Here is a tiny trained network, its code and every weight. The questions are about switching its units off for an input and a class, where a switched-off unit gives its printed mean instead of its output.

import numpy as np


def w(rows, s, z=0):
    codes = np.array(rows[::2]) - 128.0
    scale = np.full(codes.shape[1], s)
    scale[-1] = z or s
    return codes * scale


def norm(h):
    return h / np.sqrt((h * h).mean(-1, keepdims=True) + 1e-5)


def f(y):
    return y / 2 * (1 + np.tanh(0.7978845608 * (y + 0.044715 * y**3)))


def log_softmax(a):
    a = a - a.max(-1, keepdims=True)
    return a - np.log(np.exp(a).sum(-1, keepdims=True))


def net(x, mask):
    res = np.array(x, float).reshape(1, 3) / 4 @ E
    u = 0
    for l in range(4):
        y = f(norm(res) @ A[l][:, :-1].T + A[l][:, -1])
        res = res + np.where(mask[u : u + 5], y, B[l][:, -1]) @ B[l][:, :-1]
        u += 5
    return log_softmax(norm(res)[-1] @ U[:, :-1].T + U[:, -1])


A, B = {}, {}
E = w([
[91,131,156,200,128,134,198,170],'x0',
[145,7,57,66,186,85,70,163],'x1',
[137,95,103,126,166,159,134,29],'x2',
],0.013)
A[0] = w([
[68,120,158,115,110,161,156,64,4],'0.n0',
[138,131,124,100,109,115,58,150,51],'0.n1',
[149,64,140,177,91,174,180,82,74],'0.n2',
[139,232,195,159,89,152,146,113,146],'0.n3',
[173,146,157,112,177,254,87,65,110],'0.n4',
],0.0082,0.0027)
B[0] = w([
[73,100,122,115,140,92,56,172,150],'0.n0',
[143,126,159,186,61,9,121,100,156],'0.n1',
[146,103,150,84,142,145,124,94,162],'0.n2',
[121,221,133,180,97,113,88,150,254],'0.n3',
[95,122,131,134,170,116,190,135,193],'0.n4',
],0.013,0.0072)
A[1] = w([
[143,111,131,91,73,131,149,181,45],'1.n0',
[132,151,127,35,105,132,52,122,90],'1.n1',
[132,118,82,127,186,255,232,164,84],'1.n2',
[135,130,96,108,175,135,88,252,6],'1.n3',
[154,76,113,82,130,164,85,45,173],'1.n4',
],0.0077,0.0018)
B[1] = w([
[149,133,93,170,95,83,91,13,135],'1.n0',
[162,114,252,129,53,92,145,209,166],'1.n1',
[140,129,182,90,160,182,101,102,184],'1.n2',
[103,155,2,224,89,107,22,64,194],'1.n3',
[115,145,226,72,144,108,157,110,252],'1.n4',
],0.0098,0.0036)
A[2] = w([
[154,243,216,151,117,93,147,157,190],'2.n0',
[72,127,101,110,144,61,173,27,35],'2.n1',
[55,254,210,173,48,179,156,156,253],'2.n2',
[67,24,108,158,218,169,68,186,183],'2.n3',
[64,136,139,143,175,78,205,139,10],'2.n4',
],0.0083,0.0021)
B[2] = w([
[181,155,128,95,200,160,180,161,213],'2.n0',
[114,116,177,183,135,183,106,111,145],'2.n1',
[244,223,51,127,89,166,112,119,250],'2.n2',
[133,230,159,141,123,134,213,93,164],'2.n3',
[154,93,126,95,137,146,152,56,134],'2.n4',
],0.011,0.013)
A[3] = w([
[175,85,101,177,87,239,254,128,197],'3.n0',
[120,116,140,118,107,17,85,129,109],'3.n1',
[18,35,64,204,101,135,99,232,133],'3.n2',
[99,150,150,181,111,126,125,107,11],'3.n3',
[82,133,75,138,112,127,93,201,43],'3.n4',
],0.0085,0.0011)
B[3] = w([
[156,169,100,107,198,121,132,162,250],'3.n0',
[148,83,195,144,112,122,85,155,254],'3.n1',
[65,158,107,196,141,109,177,85,199],'3.n2',
[142,130,182,118,132,72,160,134,126],'3.n3',
[120,93,80,95,93,121,180,4,160],'3.n4',
],0.013,0.0038)
U = w([
[105,95,189,59,225,146,204,59,149],'0',
[25,122,52,206,68,18,155,105,83],'1',
[189,39,185,83,96,33,84,202,123],'2',
[83,79,77,106,61,210,125,162,3],'3',
[227,246,68,115,135,168,171,166,193],'4',
],0.012,0.0046)

Each question gives the input, the list of numbers given to net, and the class t.
The units are the neurons (one row each of A and B). Each row of codes is followed by its name. A weight is (code - 128) times the scale printed after its matrix; where a second scale follows, it is the last column's (A, B and U).
mask holds one flag per neuron, layer by layer. A switched-off neuron (its flag False) gives its mean, the last column of its row in B, instead of its output. The means were averaged over made-up inputs and are rounded, as every weight is.
A unit's drop is (log p(t) with every unit on - log p(t) with that unit switched off) / (log p(t) with every unit on - log p(t) with every unit switched off).
The circuit of an input: a set's keep is (log p(t) with only the set's units on - log p(t) with every unit switched off) / (log p(t) with every unit on - log p(t) with every unit switched off). Starting from the 12 units with the biggest drops (on a tie, the unit counted first), units are removed one at a time, each time the one whose removal leaves the highest keep (on an exact tie, the one counted first), for as long as the keep stays at least 0.8.
units of the circuit, in order: the units of the circuit, biggest drop first
k most important neurons: the k neurons with the biggest drops, biggest first
k most important neurons of layer l: the k neurons of layer l with the biggest drops, biggest first
drop of u: that unit's drop, to one decimal
input [7,5,-3], class 1: 3 most important neurons : 1.n3, 2.n2, 2.n0
input [-4,8,4], class 2: units of the circuit, in order : 1.n1, 2.n2
input [2,7,0], class 1: units of the circuit, in order : 2.n2, 1.n3
input [3,5,2], class 0: units of the circuit, in order : 2.n2
input [-7,-2,3], class 0: 3 most important neurons : 0.n3, 0.n4, 2.n2
input [-5,0,-4], class 2: 3 most important neurons : 0.n3, 2.n2, 0.n1
input [2,1,-8], class 1: 2 most important neurons : 1.n3, 0.n3
input [5,2,-7], class 1: 2 most important neurons : 1.n3, 0.n3
input [-4,4,3], class 2: 2 most important neurons : 2.n0, 1.n1
input [2,1,-1], class 1: 2 most important neurons of layer 0 : 0.n4, 0.n2
input [-4,6,-6], class 2: 2 most important neurons : 3.n1, 0.n1
input [0,2,-1], class 1: 2 most important neurons : 2.n0, 0.n2
input [5,0,4], class 0: 2 most important neurons of layer 0 : 0.n3, 0.n2
input [6,4,6], class 0: units of the circuit, in order : 2.n2
input [-2,-2,4], class 0: 2 most important neurons : 0.n4, 2.n2
input [0,-1,3], class 0: 2 most important neurons : 0.n4, 2.n2
input [-1,6,-1], class 2: drop of 0.n3 : 0.5
input [-1,5,-5], class 1: drop of 3.n2 : 0.2
